Each row of numbers stands for one object and depends on some of the facts below. Use the named rows to name the rest.

Facts:
[bolaplos,pligros,terok,trilar] κ skeve
[brava,stabe] κ rodro
[bupas] κ fununes
[buvel] κ fazus
[drefa,flebrir,flodram,zuvom] κ plosko
[driflis,fletral,kidor,miklek,pupam,trestu,triske] κ brefles
[famu,ferutre] κ foskeklal
[feno,vofeso] κ plogo
[fleklu] κ gekes
[fodriro,nofom] κ triri
[fosak] κ gabraval
[gidonel,skasir] κ siban
[gole] κ trivos
[grinam] κ fikloste
[grire,sifen] κ pligros
[gruder,stotre] κ skuli
[gustiza] κ morok
[kiter,timir] κ klufa
[libil,pabrom] κ taru
[lokar] κ nodafle
[mizi] κ drostor
[nivin] κ trestu
[pefluzol] κ voston
[peskos,ritol] κ zekam
[pipler] κ gaskagris
[plotro] κ plinutrum
[rubror] κ miklek
[rufeno] κ flilorik
[skaskar] κ ture
[stulek] κ grire
[tifer,tigrogral] κ plenis
[trefol] κ ferutre
[zunom] κ brava
ξ:
ditenos ξ rufeno ξ sifen ξ fodriro ξ flugrok ξ kiter ξ fikloste
feno ξ drefa ξ brotretom ξ defler
fleklu ξ gaskagris ξ nofom ξ lokar ξ tuki ξ plosko ξ voston ξ bolaplos ξ pemome ξ vogem ξ furiro
fosak ξ skeve ξ latuk ξ skuli ξ trivos ξ befe ξ givol
gesuplor ξ drostor ξ tigrogral ξ klufa ξ fununes
gidonel ξ teze
gostu ξ ture ξ bupas ξ gustiza
grinam ξ migroti ξ bribrikles ξ peskos ξ grire ξ kelu
kliga ξ rodro ξ rogo ξ driflis
lede ξ grizan ξ fuploklos ξ gruder ξ tifer
mizi ξ flobok ξ flodram ξ manis ξ stedrak
neval ξ ridim ξ keta ξ potrok ξ morok ξ triske ξ nivin ξ trilar ξ vadon ξ brava
pabrom ξ sezin ξ ritol ξ plinutrum ξ zusken ξ fipo ξ gretra ξ fleplum ξ gole
pigi ξ libil ξ stabe ξ stulek ξ guzetu ξ skabi
plotro ξ plibri ξ brefles ξ zifutre
pupam ξ stebal ξ zevus ξ skiflak
rekla ξ digu ξ fletral ξ buvel ξ kaplar
skazirer ξ trefol ξ pipler
stotre ξ bemar ξ zekam ξ fanir ξ lanurin
triri ξ stobis ξ pefluzol ξ skaskar ξ plogo ξ famu ξ liva ξ stapos
vikla ξ timir ξ ferutre ξ skaga ξ flebrir ξ runi ξ rubror
zunom ξ kirinuk ξ datan ξ gremir
zuvom ξ pligros
τ plenis <- bemar
τ gabraval <- bribrikles
τ ferutre <- bupas,driflis,fanir
τ fazus <- datan
τ grire <- fletral
τ sonim <- flobok,gremir,kelu,pupam,runi
τ siban <- fodriro,stabe
τ brava <- gaskagris
τ zekam <- gesuplor
τ skazirer <- gole
τ foskeklal <- gustiza,lokar
τ fikloste <- lanurin
τ tigrogral <- manis,trestu
τ stobis <- migroti,trilar
τ stapos <- potrok,rufeno
τ plosko <- skiflak
τ pligros <- stedrak
τ stebal <- teze
τ grestus <- vadon
τ tuki <- zifutre
τ trivos <- zunom
[befe,fosak,givol,latuk,skeve,skuli,trivos] Ω sonim
[bemar,fanir,lanurin,stotre,zekam] Ω foskeklal
[bolaplos,fleklu,furiro,gaskagris,lokar,nofom,pemome,plosko,tuki,vogem,voston] Ω gekes
[brava,keta,morok,neval,nivin,potrok,ridim,trilar,triske,vadon] Ω tope
[brefles,plibri,plotro,zifutre] Ω skeve
[bribrikles,grinam,grire,kelu,migroti,peskos] Ω skuli
[brotretom,defler,drefa,feno] Ω gabraval
[bupas,gostu,gustiza,ture] Ω givol
[buvel,digu,fletral,kaplar,rekla] Ω morok
[datan,gremir,kirinuk,zunom] Ω brotretom
[ditenos,fikloste,flugrok,fodriro,kiter,rufeno,sifen] Ω voston
[driflis,kliga,rodro,rogo] Ω nodafle
[drostor,fununes,gesuplor,klufa,tigrogral] Ω taru
[famu,liva,pefluzol,plogo,skaskar,stapos,stobis,triri] Ω grestus
[ferutre,flebrir,rubror,runi,skaga,timir,vikla] Ω stobis
[fipo,fleplum,gole,gretra,pabrom,plinutrum,ritol,sezin,zusken] Ω plenis
[flobok,flodram,manis,mizi,stedrak] Ω trivos
[fuploklos,grizan,gruder,lede,tifer] Ω fazus
[gidonel,teze] Ω fununes
[guzetu,libil,pigi,skabi,stabe,stulek] Ω klufa
[kidor] Ω plogo
[miklek] Ω stapos
[pipler,skazirer,trefol] Ω flilorik
[pligros,zuvom] Ω zekam
[pupam,skiflak,stebal,zevus] Ω ridim
[siban] Ω fogoflos
[skasir] Ω rodro
[terok] Ω siban
[trestu] Ω plosko
[vofeso] Ω drostor
[zonem] Ω furiro

Some objects and their rows:
[ 17  -1   8 -11   3  -1  -1   8  -9  14  15   6   7  -2  -5  -5   4  -1
  -8  22 -16  -1   0  14  -4 -12  -6   0 -17   1  11   5   8  -4  20  -3
   3  -2  14 -21   2   6  -4] -> triske
[ 13 -20  -7   0  -7  -4   5   6  10  24   8   0   9 -17  29  -6  -8  -5
  -4   8 -12   6  -8   2  -7 -12  -2  22  -5   3  15 -14  18  -4  17 -17
  23  -8   5 -16  12  -4  -6] -> trestu
[ 13 -11 -12   4  -5   5   2   6  16  15  -6  18 -20  -7  10   4  -3  13
  21  -6 -18   4   1   4   2   4  -4   6  -5 -10   0   0   4  24   4  -2
   8   8 -12   0  -7  -6   0] -> grinam
[ -2  -4   9  -9   4  -5  -8   0  -6   6   8   8   0   2  -7  -1   4   0
   0  15 -16  -7  -1  15  -2  -9   2  -4 -18   4  21   5   3   2  13  -4
  -1   6   6 -11   3  -1  -7] -> famu
[  7 -10 -46  25   1  13 -17 -14  -9 -33  -9   7 -42 -16   6  -6 -10 -11
  12  48 -10   3 -41  -7 -39  36 -38 -13  18   8   0   9  -7 -20  -3 -63
  14  40 -32 -17  -3  29   3] -> bupas
[ 13 -11 -12   4  -4   6   2   5  15  16  -7  18 -19  -7  10   3  -3  13
  21  -6 -18   5   1   5   2   5  -4   5  -6 -11  -1   0   3  24   4  -1
   8   8 -13   1  -7  -6   0] -> fosak
[  1 -27 -10   0   0 -12  -5  -3   6  11 -10   4   8 -10  10   6  -6  -5
  10  -3  -8  -1  -7   1  -6 -12   2  24   6   6  20  -7   3   4   6 -14
  18   4  -1 -22  11 -13   1] -> stabe
[ -3 -15  12 -25   7 -20  -1 -11  -5  18  10   8  23 -14  11  -6   1  -3
  -5  21 -11   5   6 -15 -12 -26  -1  14 -20  15  39  10   7   2  14 -12
   0  14 -11 -16   3   7  12] -> trilar
[ 12 -10 -10   9   2  -1   6  14  15   8   8  17 -17  -8   3   0   1   6
  18  -6 -19  -3   4   7   5   0  -2  15  -2  -7   7  -5   3  18   8  -5
   6   8  -9  -4  -1 -11   3] -> pabrom
[  8  -2  -2   2  11  -7  -9   6   4   2   2   2   3   5 -10   5   3   8
   6  -5  -5   3   1  10 -10  -6  -1   7  -5  10   6  -2  -2   3   4  -9
  -8   0   1 -15  16  -3  -8] -> skaga
[ 16  -5  -7   9  13  -7  11  16  12   3  13  17 -11  -1  -7  -4   3  11
  18 -14 -17   1  -1  -3  -2  -1  -6  17   0  -1   2   0  -2  19   3  -4
  -2   2  -4  -9   4  -9   6] -> rekla
[  5 -16  -6   1  12 -15  -4  -2   1   8  -1   1   9   3  -3   4  -3   1
   5  -6  -3   5  -6  -3 -16  -9  -6  18   1  14  17   0   2   4   3 -13
   0   0   6 -20  18   0  -6] -> skiflak
[ 15  -4  -7  10  13  -8  12  17  13   2  13  17 -12  -2  -6  -4   3  11
  18 -14 -16   1   0  -3  -3  -2  -6  17  -1  -1   2  -1  -2  19   2  -4
  -2   3  -6  -8   4 -10   5] -> neval
[  2   3  11  -1   9   6  17  -5  -8  -5   3   6  -7  11  -4  -6   1 -18
  -1 -15  10  11 -10   3  -7 -17   6 -17  -1  -6  -3   2   3   8  -4  -3
  11  -6 -11  11  25 -17  15] -> taru
[  8  -3  -5   5   6  -3   0  11  14  -2   4  15  -4  -4  -1  -1   3  14
  15  -7 -18  -2 -10   2  -7  -7   2  12  -2  -1  -3  -7  -4  12  -3  -9
   8  -4  -7 -12   5 -11   0] -> kirinuk
[ -2 -17   1  -3   9 -13  -5  -8   2  13   3   3   6   6   4   0  -4   3
   3   1  -8   2 -10  -1 -18  -8  -4   8 -10  13  21   1   7   2   4 -13
   3  -5  10 -13  13   5 -13] -> lanurin
[  2  -3   6  -2   9  -5  -7   1   3   5   6   6   1   9  -8   1   3   9
   3   2 -11   0  -4  11 -12  -6  -1  -1 -15   8  11   0   3   3   5  -8
  -6  -3   7 -10  11   3 -14] -> guzetu
[ -2   0   6 -14   0  -1 -13  -9  -1  14  -4  11  -1   7   2   0   0  18
   4  10 -15   5 -12   6 -14  -4  -1 -15 -24   4   7   8   3  10   1  -3
  -3  -5   3  -3   1   7 -18] -> befe
[ 43   2 -33  19  32   6 -52 -41  15  19  -7   7   4  14   6 -34 -60   6
   8   8 -31 -23 -10 -16   8 -22  18  33  21 -37   8  -9 -24  14 -28   8
   6 -20   3  29   7  30  12] -> flobok

Name these rows:
No name comes twice in this set of rows, the named rows included.
[ 33   6 -18   6  34   2 -59 -53   0  27  -1   2  10  25   4 -37 -59   3
  -7  26 -29 -22  -7 -12   3 -25  16  15   1 -27  25   1 -18   7 -21  12
  -6 -20  16  35   9  45  -1]	kelu
[  9  -7  -2   1   4  -2 -11   7   3   4  -2   1   0   1  -8   9   2  -1
   6   2  -7  -1   7  18  -3  -7   0   7  -4   6  11  -2   1   2  11  -8
  -2   9   0 -14  12  -3  -5]	skaskar
[ 13  -7 -12   6   2   1   4   7  17  12  -2  19 -17  -3   7  -1  -2  20
  21 -12 -17   8  -6  -3  -5   5  -5   7  -7  -5  -6  -1   1  24  -2  -3
   2  -1 -10   1  -1  -5  -3]	gostu
[  5 -16 -14  -3  -1  -5 -11 -10   8  14 -18   6   4  -5  15   6  -8  13
  13  -4  -8  10 -16  -6 -18  -6  -2  11   0   5   3  -3  -1  12  -5 -13
  12  -4  -5 -14   8  -4  -7]	bribrikles
[  4  33   9 -22   1  -4 -13  11 -16   2  13   9   3 -13  -8  -4  19  11
  -5  25 -12   5  10  14  19 -10  12  -7 -30   9  23  10  -8   9  19   3
 -25  18 -16  -8   4 -16   1]	brava
[  7  -9  -8  -3  -6   5 -19  -3   5  15 -18   3  -5   0   3  14  -3   8
  10   2  -8   6   2  18  -5  -1   1  -4  -9   1   5   0   2   8   7  -4
   1   7  -5  -7   5  -1 -12]	peskos
[ 24 -16 -11  -1   1  -5   0   9   1  13  -1   1  13 -13   7   0  -4  -6
   1   7  -9   3  -6   2  -8 -13  -8  25   8   2   5  -5   5  -2  14 -12
  17  -2   5 -31  10  -5   6]	fletral
[ -9  25  19  -8   2   1 -10  11   8  -2  23   9  -2   0   1  -7  15  21
  -4  14 -20  -4  -2  22   0  -8  16 -14 -37   9  11 -11   4   0   7  -9
 -13  -5  -6   6  11  -7 -22]	fikloste
[  4 -15  -9   2   7 -10  -5  -1   8   5  -5   6   7  -4   8   1  -4   7
   9  -6  -8   4 -13  -4 -14 -10   0  20   3   9   9  -7  -1   6  -2 -17
  11  -4  -3 -18  14  -8  -2]	datan
[  5   1  12 -10  -5  12 -19   4   8  12 -10  11  -7   2 -11  14   6  16
   9   8 -15   0  11  30  -5  -6   2 -22 -27  -5  -3   2   5   7   9   2
  -7  10  -7  -2  -5   5 -13]	grire
[ -2  37  31 -23   5   9  16   4 -21  -7  14   8   0   9 -13  -8  21  -6
 -12   0   7  16   1  12   4 -23  15 -37 -29  -1  -2  10  -1   9   5  10
 -11  -4 -15  14  22 -21  13]	stapos
[  7  19  19  -4  10  11  19   8  -9 -12   8   8  -9  13 -19  -2  13 -12
   0 -16   7  10  -1  15  -1 -17   7 -24  -6  -8 -15   4  -2  10  -1   5
   1  -4 -12  10  24 -21  17]	grestus
[ -4   2  -1 -20  -1 -15  -8 -11 -11  16   8   4  12 -14  22  -9   1   1
  -7  26 -10   7  -3  -9   1 -12   5  10 -21  15  40   7   3   5  15 -10
  -3  11 -12  -9   7  -3   0]	gole
[ 25   1 -10  -3  -6   9 -10   9   8  14  -9   5   3  -9   8   1  -2  18
   6   1 -10  14 -12   7 -13  -6  -4   3  -6  -2 -17  -6   1   5   2  -9
   8 -11  -1 -16   7  -2  -8]	brefles

The same objects again, as new rows of numbers:
Some objects and their rows:
[ 15  -8  16   4   7 -17   1   0  -9   6  -2  12  19  -4   1 -20   8  -5
  11   0 -24  -3  -4 -10  26  -2 -17   5   0   2 -23   1 -15 -18   1   9
   5 -14] -> pabrom
[ 17   1  19  -5   3 -14   8  -5  -5   6 -17  11  12   1   5  -8  10   2
  10   9 -26  -5  -5  -6  17   1  -8  -3   6   3 -10   7 -20 -13   6  15
  10  -5] -> stulek
[ 21   1  13  -8   5 -14   7 -13 -24  -3   3  12  22 -15 -15  -4   8   4
   6   3 -26 -11  11  -4 -11  -1 -26 -36   7   6 -28   0 -11  -9  29   1
  13  -1] -> stobis
[  7   2   3  -7  12 -20  12  10 -13   9  -9  13  15   2   2  -3  19  -1
  16   8 -27  -5  -3 -10  14   5 -12   0  18   5 -13  -8 -13 -19   7  13
   4   0] -> latuk
[ 19  -9  11  -2   5 -13   7   1 -10   4  -4  10  17   2   0 -21  10  -3
   8   0 -21 -12  -4  -7  15  -4 -16   1   1   7 -22  -3 -16 -16   3  16
   8  -8] -> timir
[ 10  -8  20  10   4 -21   4  -3 -16   8   2  10  16  -2   1 -22  10  -7
  22   5 -20  -8  -3 -13  17   4 -16  -1   6   8 -26  -3 -14 -14  12   7
   9  -9] -> rekla
[ 16  -5  19 -10   3  -7   8  -5  -3   3 -15  10   9  -2   8  -8  10   9
  13  10 -22  -1  -5  -9  16   2  -5  -1   9   1 -11   4 -19  -3   7  16
   7  -5] -> tifer
[ 21  -1  22 -24  11  -1  14 -45 -12   4  -9  14  10 -20  10   5   1  17
  16   5 -46   2  12   6 -21   0 -13 -28  24  -5 -20  13 -11   0  26  -1
 -17   5] -> plosko
[ 18  -6  23  -1  10 -11   6   1  -8  -6 -14  12  11  -1   5 -12   9 -13
  15  14 -27  -3  -7 -16  -1  -6 -10   9   2   6 -17   5 -14 -12   7  14
  12  -4] -> kidor
[ 17 -10  11   5  11 -21   9   3 -17   9   4  18  13   7  13 -22  16  -9
  22   8 -19 -14  -3 -10  18  -1  -8   0  11   0 -19 -10 -17 -19  11  14
   2  -5] -> bemar
[ 24  -7  14  -1  10 -21   8   3 -11  11  -8  20   8  10  16 -20  14 -10
   6   5 -16 -13  -6  -9  23  -8  -5   2   4  -7 -11  -1 -21 -17   7  19
   9  -5] -> stabe
[ 10  -8  22  -4   9  -4  16 -11  -6   6 -15   8  14   0  14  -4   7  10
  28  10 -18  -6  -8 -18   3   8  -2  -6  16  -1 -17  -1  -5   0  14  22
   6  -3] -> gretra
[ 27  -5  16   0   9 -15  11  -9 -26   4   7  21  17 -11  -2 -16  10  -2
  11  15 -18 -16   3   1   0   0 -21 -32   7   0 -26  -1 -16 -16  30   8
  13   1] -> ridim
[ 14  -6  22  -1   7 -14  12  -3 -10   9  -8  14   3   5  21 -13  14   2
  25  18 -17  -6  -6 -12  18   6   2  -5  16  -4 -10  -2 -20  -5  16  16
   6  -1] -> lanurin
[  6  -5   8   4  12 -22   4   8 -15   9   2  13  17  -5   2 -11  12  -5
  20   4 -24   0  -4 -12  26   6 -18   4  14   3 -22  -7 -12 -19   6   5
   2  -9] -> gostu
[ 15   0  17  -7   5 -13   5  -5  -4   7 -17  11  12   1   6  -8  11   2
   8   8 -25  -4  -5  -7  16  -1  -7  -1   5   2 -10   6 -20 -12   5  15
   9  -5] -> gruder
[ 18   5  14 -14   9 -10   7 -15 -20  -1  -4  13  22 -18 -11   7   8  11
   7   7 -28  -2  11  -5  -7   2 -20 -37  12  -3 -22   5  -8  -6  27   2
   9   0] -> siban
[ 16 -10  16   4   8 -17   0  -2 -10   6  -2  13  18  -5   1 -21   7  -5
  10   0 -23  -3  -3  -8  23  -2 -17   4   0   2 -24   1 -16 -19   2   9
   6 -14] -> gidonel
[  7  -6  10 -11  11  -6  17   5  -7   5 -12  10   8  -4  10   2  12  11
  25  13 -19   3  -7 -16  13  12  -7  -4  23  -1 -13  -5 -10  -3  11  17
   4   0] -> befe

Which object is each row?
No name comes twice in this set of rows, the named rows included.
[ 23  -6  16   3   3 -12  13  -1  -6  -1 -12   9  18   1   7  -4   8   0
  15  11 -34 -10  -8  -9  21   4 -19  -6   5  -1 -15   2 -14 -14  -1  11
   6  -8]	terok
[ 23  -7  25   0  10  -1  14 -20   1  -1 -22   6  27   0  19   6   4  11
  26   8 -37 -11 -10 -15  11   4  -6  -5   7 -12 -12   9   0  -8  -1  21
  -2  -9]	bolaplos
[ 13  -7  14   4   3 -17   9   0 -16   6   0  10  17   4   0 -21  13  -4
  18   5 -20 -14  -1 -10   9   1 -13  -3   8  10 -23  -8 -15 -15  11  13
   9  -4]	digu
[ 15  -5  26   4   6 -23  12  -4 -13  15 -10  17   1  12  19 -16  15  -8
  19  17 -14 -13  -6 -13  18   3  -2  -6  11  -1  -9  -1 -23 -10  17  14
  13  -2]	potrok
[ 14  -2  24   4   5 -21  12  -4 -12  13 -11  16   6   8  17 -15  16  -5
  21  18 -17 -12  -6 -10  17   5  -2  -5  11   1 -10  -1 -22 -11  16  15
  12  -2]	skiflak
[  8  -5  25  -3  12  -3  16 -15  -7   9 -19   7  18   1  14  -1   7   9
  28  10 -17  -7 -10 -21   2   9  -2  -4  16  -2 -17   1   0  -4  13  26
   9  -3]	fleplum
[ 17  27  17   6   0  15   8 -24  -9  -6  -8  -6  45 -10 -38 -28  14  30
  17  14 -46   9 -18  24  48   4  -3  27  -8  29 -23  -5 -18 -31  15  53
   6  10]	ferutre
[ 17  -8  25 -10   3  -6  15 -21  -3  11 -19   9  -2   1  12 -14   0   5
  10   7 -27  -3  -7  -3   4   4 -14   1  14   8 -15   9 -23  -4   5  11
   3  -2]	flebrir
[-11  -7 -17 -30  10   7   7  27  -3   6 -13  30  48 -65 -13  25   7  31
  15  26 -26  -7   0  10 -47  41 -27 -40  31  30 -25  16 -10 -51   7 -13
  -1 -12]	sonim
[ 11  -5  13  -5  13 -15  16   8 -10  11  -8  17   0   2  19  -5  15   3
  24  19 -17   0  -8 -13  23   9  -4  -2  23  -5  -8  -5 -17  -8  12  15
   3   0]	stedrak
[ 24  -3  22 -12  18  -1   6 -31 -13  -2  -4  21  26 -15  20   4  11  15
  27  11 -33  -6   8  -4  -5  -5   7 -29  17 -24 -15  10  -5  -5  29  13
 -13  -1]	voston
[ 13   7   2 -24  17  -7  14   1 -16   1  -8  17  11 -23  -6  19  10  16
   9  17 -27  12   3  -4   5  10 -21 -32  26  -5 -14   3 -10  -7  25   3
   5   5]	trivos
[ 10  -4  25  -4   0 -11  13  -7  -8   7 -11   8   8   2   8  -9  11   7
  23  15 -17  -7  -4 -12   8   8  -3 -10  14   7 -15   0 -19  -1  16  16
  11  -3]	kaplar

